zl_sc: 415  -28  61  99  169  -212  -51  -48  -82  56  -174  52  203  -76  -2  88  4  154  21  -285  72  -69  42  -98  164  -109  88  175  72  286  52  -81  -58
nq_hh: 218  6  126  195  -56  -44  -54  92  -173  253  -169  -11  -168  121  -9  23  62  72  82  -208  42  -272  -4  -43  -11  -224  14  169  268  155  10  -172  95
zl_sc: -226  -20  -365  -115  103  -131  190  -163  -94  -128  -222  -64  131  26  169  -111  88  4  -175  23  -102  305  -505  -184  -129  194  -380  79  -36  -132  -122  349  -45
bt_rg: -2  81  313  -218  -95  238  88  -379  -127  199  109  290  -265  316  -58  -44  -158  -102  -389  -196  113  -192  -438  271  131  -420  -28  -78  544  215  81  -33  221
zl_sc: 456  8  101  123  -62  -176  -100  163  -30  64  -21  45  129  18  -27  238  81  108  220  -118  -15  -235  203  -168  48  -205  27  57  30  268  30  21  -22
mh_nj: -713  165  -76  -133  -205  167  134  77  53  -51  148  -91  -234  36  27  -238  174  -96  9  313  -27  208  -174  43  -247  205  -279  -149  -119  -464  -235  196  46
dr_cm: 244  148  -208  -4  95  -202  -247  -63  -136  132  -110  -46  261  -69  232  332  -46  297  293  139  -32  29  -293  -422  -126  -216  -434  50  -320  107  -158  554  -51
fs_nb: -258  -159  102  245  -272  331  74  387  197  33  249  -82  -481  65  -191  -297  48  -304  45  59  -49  -200  530  334  -132  283  438  -27  264  -316  117  -560  38
fs_nb: 4  -151  -319  -27  -32  -112  54  169  -54  -43  -381  -190  135  -100  104  283  41  102  185  143  -108  162  -281  -353  -299  117  -292  -45  -57  -118  -129  504  -25
dr_cm: -487  -27  -157  -154  -126  26  283  108  97  -302  33  -141  -81  67  -113  -235  207  -207  -166  146  -92  196  -67  16  -82  291  -127  -110  -65  -264  -123  -10  -24
nq_hh: 306  49  152  -63  -15  -116  -174  -130  -159  135  48  179  169  236  45  188  -43  185  73  -56  14  -66  -90  -58  10  -349  -152  -38  65  338  -66  150  26
fs_nb: 112  -44  86  51  -54  76  65  170  112  -69  -56  -76  -112  -151  -224  100  -24  -102  20  -84  88  -184  124  -24  111  3  185  -12  132  18  75  -122  28
dr_cm: -437  171  -268  -128  -186  -26  196  84  87  -100  250  -99  -103  90  152  -252  304  -103  -30  212  -199  96  -161  -136  -215  174  -358  -25  -204  -330  -190  211  -82
zl_sc: -402  -27  -258  -295  120  -22  417  -46  283  -556  -37  -163  144  -325  -190  -175  99  -249  -347  43  6  339  -163  -51  181  464  -6  -99  -206  -262  -19  91  -138
fs_nb: 23  -355  -323  -98  31  -62  175  46  29  -70  -222  -185  69  28  254  45  17  -83  -146  68  -324  105  49  -13  -204  185  129  -58  -106  -89  170  -30  -79
dr_cm: 337  -61  -5  187  98  17  -218  149  84  48  -21  -89  49  -228  -75  213  -178  68  234  -2  66  -157  277  -99  72  -13  217  56  -123  79  98  -87  -57
mh_nj: 500  -192  72  -76  319  -135  19  -366  -146  -95  -398  147  306  -31  -61  258  -281  41  -294  -324  111  29  -251  30  339  -195  150  63  218  473  244  -6  67
mh_nj: 481  39  113  243  -209  -149  -19  326  -35  269  56  -24  -157  110  19  69  258  62  223  -261  -89  -514  282  -177  -37  -274  79  200  223  212  34  -221  -22
fs_nb: -78  208  276  -154  10  -72  36  -293  -109  0  202  322  113  235  -74  -211  91  79  -192  -182  154  132  -208  161  162  -159  -162  1  209  202  -152  21  22
fs_nb: 11  -126  -117  59  70  -4  -94  51  98  -21  103  -12  130  -85  139  -31  -58  31  102  125  -108  157  286  76  -105  224  171  -28  -217  -113  64  -48  -124
dr_cm: -270  -146  -376  -58  21  43  38  -12  23  -13  -52  -151  5  -8  311  -48  -28  -39  -14  278  -251  233  -96  -31  -299  252  -107  -60  -256  -310  20  190  -60
mh_nj: 246  -99  -75  -21  78  -72  -77  -67  -102  39  -210  -18  129  23  52  240  -123  94  27  -21  -21  -12  -165  -139  -20  -141  -81  -1  15  175  29  175  22
fs_nb: -115  24  -225  -66  125  -74  126  -97  22  -76  -150  -89  86  -192  157  -22  36  -3  -91  21  -54  146  -216  -118  -8  148  -116  60  -165  -148  18  192  -46
dr_cm: 335  251  471  346  -26  120  -285  178  164  97  452  221  -118  -155  -416  -88  -78  23  271  -232  369  -348  544  155  350  -98  367  151  195  184  12  -432  -28
nq_hh: 56  223  147  173  66  57  -222  -20  31  114  273  66  -77  -70  -82  -129  -65  59  127  -40  164  -135  180  53  160  -71  69  130  -87  28  -31  -203  -25
dr_cm: 88  226  250  11  8  -65  -90  -46  77  -1  368  178  84  -3  -79  -141  91  58  40  -96  108  -69  270  104  212  -89  92  35  -93  128  -38  -185  -76
zl_sc: 87  104  368  38  -294  87  86  208  -24  185  112  31  -363  194  -232  -39  188  -72  2  -214  85  -451  129  68  62  -328  105  6  406  141  -29  -313  127
zl_sc: -286  4  -301  -83  -5  -79  -21  -120  -104  -34  -30  6  163  132  351  -3  47  52  54  325  -219  332  -234  -75  -290  140  -370  -79  -297  -204  -89  426  -7
zl_sc: 189  68  144  34  -10  -84  -233  -151  -197  140  30  245  185  233  102  161  -74  183  152  42  29  53  -81  12  -48  -243  -189  -34  40  235  -61  231  75
nq_hh: -144  25  -15  -182  -19  -26  25  -90  10  -17  86  86  135  41  82  -16  39  92  -15  83  -21  227  -132  2  -117  39  -148  -117  -48  -53  -136  247  -61
fs_nb: 538  -333  -66  107  342  -89  -230  -90  26  26  -317  37  415  -337  159  395  -370  188  141  -44  2  164  253  18  52  100  396  -3  -158  185  286  73  -93
nq_hh: -22  -14  -151  -90  -11  81  124  47  163  -35  56  -137  -111  -173  28  9  -8  -104  -89  19  -71  -102  -41  -81  -2  59  62  -13  -65  -136  72  14  -61
mh_nj: 621  70  22  123  26  -464  -157  -65  -411  217  -368  94  310  289  231  360  165  316  207  -204  -92  -204  -222  -372  -5  -514  -396  196  26  536  -48  283  81
mh_nj: -99  -50  108  73  -68  53  0  238  147  -40  124  -99  -86  -103  -94  -99  82  -55  103  51  -9  -44  469  133  1  155  300  -52  -123  -131  35  -327  -58
zl_sc: -141  24  -11  17  -189  59  95  197  56  -32  66  -106  -196  57  -61  -39  137  -128  37  82  -73  -145  91  -25  -73  14  -20  -42  12  -122  -18  -74  40
zl_sc: 476  55  162  6  155  -151  -291  -339  -284  151  -153  327  345  177  54  343  -241  282  88  -121  152  55  -341  -87  98  -397  -246  27  165  478  -32  387  96
dr_cm: 4  120  190  -41  -9  -84  -27  -170  -113  45  123  183  64  208  68  -99  80  38  -79  -57  -1  -1  32  144  100  -169  -41  3  0  158  6  -96  51
bt_rg: 170  167  229  71  -71  56  -210  -88  -80  172  238  208  -53  182  -35  45  -79  64  99  -21  93  -181  21  68  70  -290  -56  9  112  191  -18  -9  80
dr_cm: 39  -168  -115  -47  58  66  70  -36  -71  40  -303  -153  -111  -9  -12  107  -130  -39  -138  -57  -17  -59  -243  -63  -33  -60  15  10  142  25  67  -6  66
dr_cm: -567  112  -22  59  -24  192  74  205  269  -306  274  -128  -153  -230  -346  -375  59  -189  25  164  174  214  236  124  66  491  101  -36  -151  -415  -168  -217  -93
mh_nj: 158  -326  -86  136  -329  -61  225  471  -78  100  -353  -236  -256  217  21  144  268  -120  98  -74  -273  -317  170  -126  -309  -38  88  3  330  -2  81  -156  85
mh_nj: -372  27  -145  -111  -232  158  231  202  222  -119  286  -139  -271  17  -55  -233  184  -231  -90  142  -134  -48  46  9  -143  208  -25  -91  -10  -330  -70  -59  -66
dr_cm: -131  -195  -303  -469  33  -219  227  -334  -178  -135  -182  11  310  377  356  46  94  47  -358  113  -346  362  -496  -79  -218  -73  -382  -191  -129  115  -65  384  -43
fs_nb: -126  -39  158  -97  -209  123  114  -19  -74  93  52  69  -238  302  -6  -64  61  -123  -157  -9  -74  -138  -53  184  -73  -175  15  -108  269  27  37  -131  141
bt_rg: 165  186  338  198  -80  42  -311  30  -95  270  233  207  -60  126  -45  21  -39  160  273  -27  155  -175  228  107  28  -253  34  42  88  152  -65  -103  67
nq_hh: 1  160  134  -57  -68  -168  188  65  -27  -134  5  33  23  80  -289  -150  276  12  -91  -272  152  -53  -150  -138  167  -65  -182  98  233  163  -223  -45  -32
bt_rg: 71  -17  -243  -39  41  -10  -52  140  187  -86  47  -182  104  -288  60  188  -53  31  170  181  -77  14  77  -239  -75  123  -15  -54  -340  -141  -4  226  -141
nq_hh: 97  -69  193  -118  -9  -68  23  -154  -181  187  -56  101  -10  295  79  -66  50  101  -174  -192  -35  -48  -55  144  -3  -265  44  -7  212  243  -5  -196  42
mh_nj: 40  -80  -106  57  -163  -7  -121  124  -70  65  52  -9  1  235  145  134  15  12  192  227  -194  -33  81  -60  -252  -60  -139  -90  -82  -8  -17  148  31
zl_sc: -359  100  -8  -227  -29  46  122  -51  106  -126  167  -35  -9  -38  -33  -161  92  -35  -120  109  10  173  -72  43  -10  108  -83  -125  -149  -176  -134  54  -61
zl_sc: -40  166  40  74  98  -73  -9  -53  -94  -15  -134  -37  -13  -76  -117  -58  38  49  -5  -115  169  -20  -179  -105  155  -51  -144  145  9  46  -95  -8  45
bt_rg: -56  96  -19  67  -262  119  159  298  231  -50  309  -135  -339  -38  -77  -107  197  -276  14  50  -133  -392  302  -14  26  23  140  6  -29  -177  112  -256  -6
nq_hh: -272  31  -85  5  -62  78  161  180  188  -56  89  -170  -174  -216  7  -180  144  -122  -10  60  -50  -16  176  23  -44  244  132  7  -132  -319  14  -142  -69
fs_nb: -15  10  -90  -88  166  -15  -160  -285  -29  -102  115  181  292  47  96  32  -206  80  -26  148  15  319  -151  52  13  67  -142  -73  -171  55  -30  269  -47
zl_sc: -792  34  -247  -273  -40  46  239  -76  120  -230  211  -89  5  38  187  -424  208  -118  -202  323  -184  489  -71  153  -222  442  -174  -165  -353  -492  -169  85  -114
bt_rg: 95  124  125  48  46  115  -251  -249  -118  143  123  257  31  122  9  91  -252  87  57  44  145  22  -222  78  37  -196  -147  -7  130  134  -20  214  105
bt_rg: -4  -184  -241  -10  112  -76  75  34  -57  -46  -361  -249  31  -93  115  99  -23  -7  -51  37  -124  50  -80  -128  -71  83  8  30  -153  -56  78  0  -2
bt_rg: 232  292  405  -5  20  55  -393  -341  -194  257  302  434  108  256  -53  118  -229  241  119  -41  266  -50  -187  113  140  -475  -203  -32  169  368  -128  201  116
bt_rg: -165  -30  116  -208  -99  111  109  11  81  59  54  41  -59  -37  -40  -11  26  40  -58  -11  50  97  -86  76  -117  13  37  -159  169  -104  -105  113  -26
nq_hh: -161  -184  -82  -252  63  55  372  -104  90  -113  -215  -130  -95  -119  14  -104  30  -166  -417  -153  -72  55  -172  102  61  120  195  -49  135  -100  143  -146  -9
zl_sc: 160  128  324  261  -198  -16  24  270  -68  208  32  14  -312  112  -221  -133  237  -15  113  -306  131  -431  236  26  98  -206  129  194  379  132  -36  -415  88
fs_nb: 325  -306  -2  243  -248  70  125  468  50  135  -240  -204  -322  9  -78  182  86  -164  128  -137  -155  -458  335  -51  -148  -32  343  51  356  11  221  -306  73
fs_nb: 391  -100  -139  126  244  -181  -143  -96  -135  43  -336  -9  269  -123  82  235  -157  184  95  -126  45  60  -154  -205  48  -44  -57  155  -23  214  47  181  -31
bt_rg: -21  110  114  146  -138  49  -22  125  -6  -5  130  62  -144  107  -178  -84  75  -76  85  -32  83  -143  65  15  39  -29  -49  55  171  14  -62  -90  63
mh_nj: 126  30  -255  -75  357  -164  -269  -351  -102  -115  -121  89  514  -130  175  223  -287  251  86  169  56  428  -339  -199  27  52  -315  -1  -388  115  -86  536  -94
zl_sc: 120  114  -4  202  -88  -168  -105  69  -281  245  -149  -6  -74  258  121  4  174  147  181  -79  -38  -171  -151  -185  -129  -240  -312  194  107  130  -133  57  89
dr_cm: 369  -26  212  24  -12  -87  -84  -110  -166  163  -118  232  122  154  16  205  -54  139  37  -190  66  -88  -103  11  36  -287  -23  16  301  326  34  121  86
nq_hh: 607  -22  109  234  279  -125  -352  -140  -120  54  -169  154  314  -125  -74  323  -316  200  192  -155  198  -57  71  -81  252  -183  106  143  -5  407  125  44  15
dr_cm: -321  -180  -86  -97  -97  95  387  208  168  -126  -128  -251  -260  -130  -70  -220  190  -235  -238  -65  -107  -17  117  102  -56  283  260  -37  100  -292  78  -312  -31
dr_cm: 450  1  87  154  -104  -116  31  323  26  14  -231  -174  -77  -166  -172  343  104  -23  193  -161  24  -467  187  -278  140  -237  111  82  62  204  115  -82  60
fs_nb: -120  43  -63  -107  -148  -9  206  10  -28  -39  -20  -28  -129  142  6  -49  161  -113  -139  -21  -87  -85  -237  -74  -50  -67  -193  -13  138  -32  -40  92  58
nq_hh: -40  -184  -1  -44  -29  -5  350  226  245  -274  -78  -131  -41  -227  -227  -125  160  -214  -183  -184  -11  -11  269  73  127  314  365  -13  132  -104  116  -309  -96
mh_nj: -164  82  -43  -80  -45  -71  137  -66  -42  -72  58  7  -25  148  41  -172  165  -67  -147  -15  -73  27  -116  4  16  -2  -152  26  -18  -17  -51  -29  6
bt_rg: 327  -117  232  183  -322  0  106  428  -47  187  -136  -130  -358  184  -190  126  216  -99  109  -237  -59  -582  300  -51  -30  -293  221  57  415  190  92  -396  124
nq_hh: 336  -52  92  79  91  -66  -45  33  51  -70  -59  39  129  -134  -138  146  -79  13  37  -152  89  -101  166  -27  195  -38  194  48  47  201  112  -96  -26
bt_rg: -214  48  12  -89  85  3  -11  -246  -156  -9  -92  73  42  137  50  -83  -60  31  -140  42  48  197  -280  87  13  -37  -179  -21  1  11  -64  89  85
mh_nj: -127  133  -2  39  -28  10  -77  -3  14  -36  170  44  10  28  0  -74  27  -2  85  120  18  52  35  4  -5  40  -113  -4  -133  -72  -73  56  -6
bt_rg: 82  57  82  335  -264  129  -145  473  128  214  203  -150  -345  -88  0  44  112  -71  402  129  -77  -430  564  -18  -140  -18  231  48  -81  -191  86  -270  26
nq_hh: 311  52  249  -1  9  74  -60  -202  -150  206  -89  164  -122  125  -72  157  -166  19  -126  -234  139  -287  -239  56  179  -417  25  51  370  316  113  -40  173
bt_rg: -177  -252  -404  -9  39  17  85  86  49  -41  -132  -256  -32  -32  259  -60  -7  -83  -45  198  -286  145  38  -40  -264  286  39  -15  -236  -273  85  -13  -88
mh_nj: -150  -1  32  -247  189  -71  209  -350  -120  -126  -288  47  121  -13  -7  -55  -28  -5  -376  -157  92  219  -422  68  184  -35  -90  -12  87  94  12  70  70
nq_hh: -359  52  -88  -237  273  104  -157  -438  76  -204  249  190  327  -83  105  -118  -303  57  -138  295  75  585  -146  225  47  254  -76  -188  -379  -145  -57  262  -92
fs_nb: 105  -82  274  -159  -101  -86  190  -138  -188  48  -138  227  22  357  -119  -48  124  29  -255  -321  58  -3  -239  131  43  -234  -48  -31  546  318  -66  -53  96
mh_nj: -41  106  6  35  -74  20  -32  99  29  -3  28  -19  -34  -74  -60  75  33  16  143  73  57  -38  -39  -111  -33  -9  -119  -15  -26  -69  -84  164  19
-327  -96  62  -140  -121  139  182  28  -7  98  -17  -46  -237  130  -20  -222  91  -46  -179  -50  -18  68  -99  166  -168  61  53  -76  260  -164  -95  -144  19 -> bt_rg
-16  -131  -230  -8  266  -155  -48  -118  3  -223  -168  -114  313  -145  176  43  -92  8  -35  159  -128  274  155  5  71  224  86  -8  -489  -28  144  -26  -79 -> zl_sc
-534  217  -156  -311  -24  0  139  -138  62  -158  146  -77  33  -43  114  -140  138  -17  -115  265  -55  271  -299  -78  -80  103  -355  -147  -357  -285  -203  320  -43 -> fs_nb
-88  62  -196  -85  103  -87  -50  -270  -189  -39  -198  79  202  82  184  134  -93  89  -23  146  -23  256  -504  -147  -84  -42  -431  -13  -97  15  -81  509  78 -> zl_sc
175  154  122  50  57  35  -209  -128  27  134  297  215  75  -6  -2  -27  -116  128  92  -60  128  -18  15  36  72  -104  -11  55  42  110  -54  61  -63 -> dr_cm
-422  49  -142  -317  13  55  114  -221  21  -254  58  17  108  75  0  -48  -41  -75  -201  247  -26  345  -367  10  -43  110  -299  -210  -168  -142  -135  333  11 -> zl_sc
3  -245  39  18  -245  48  317  238  -25  4  -173  -103  -311  250  -135  -107  199  -224  -199  -207  -133  -246  50  85  -90  -10  166  11  482  28  85  -341  87 -> nq_hh
-126  121  188  -70  -333  141  315  162  84  20  227  -45  -488  216  -209  -231  273  -300  -248  -181  -40  -466  20  90  101  -199  67  11  366  -10  37  -382  107 -> mh_nj
-65  68  58  -119  276  -14  -106  -343  -23  -112  -35  180  306  -159  -30  16  -223  134  -86  2  211  373  -215  85  166  82  -53  -42  -102  58  -53  223  -28 -> fs_nb
342  -118  -18  63  115  -51  -143  46  12  18  -177  -36  171  -180  -19  302  -171  115  156  -22  45  -30  83  -123  33  -48  115  -5  -58  142  79  106  -31 -> dr_cm
-472  42  -107  -117  35  76  59  -201  -97  -55  6  -46  -95  169  117  -241  -3  -87  -205  181  -69  214  -214  144  -63  87  -170  -50  -148  -187  -50  -30  71 -> nq_hh
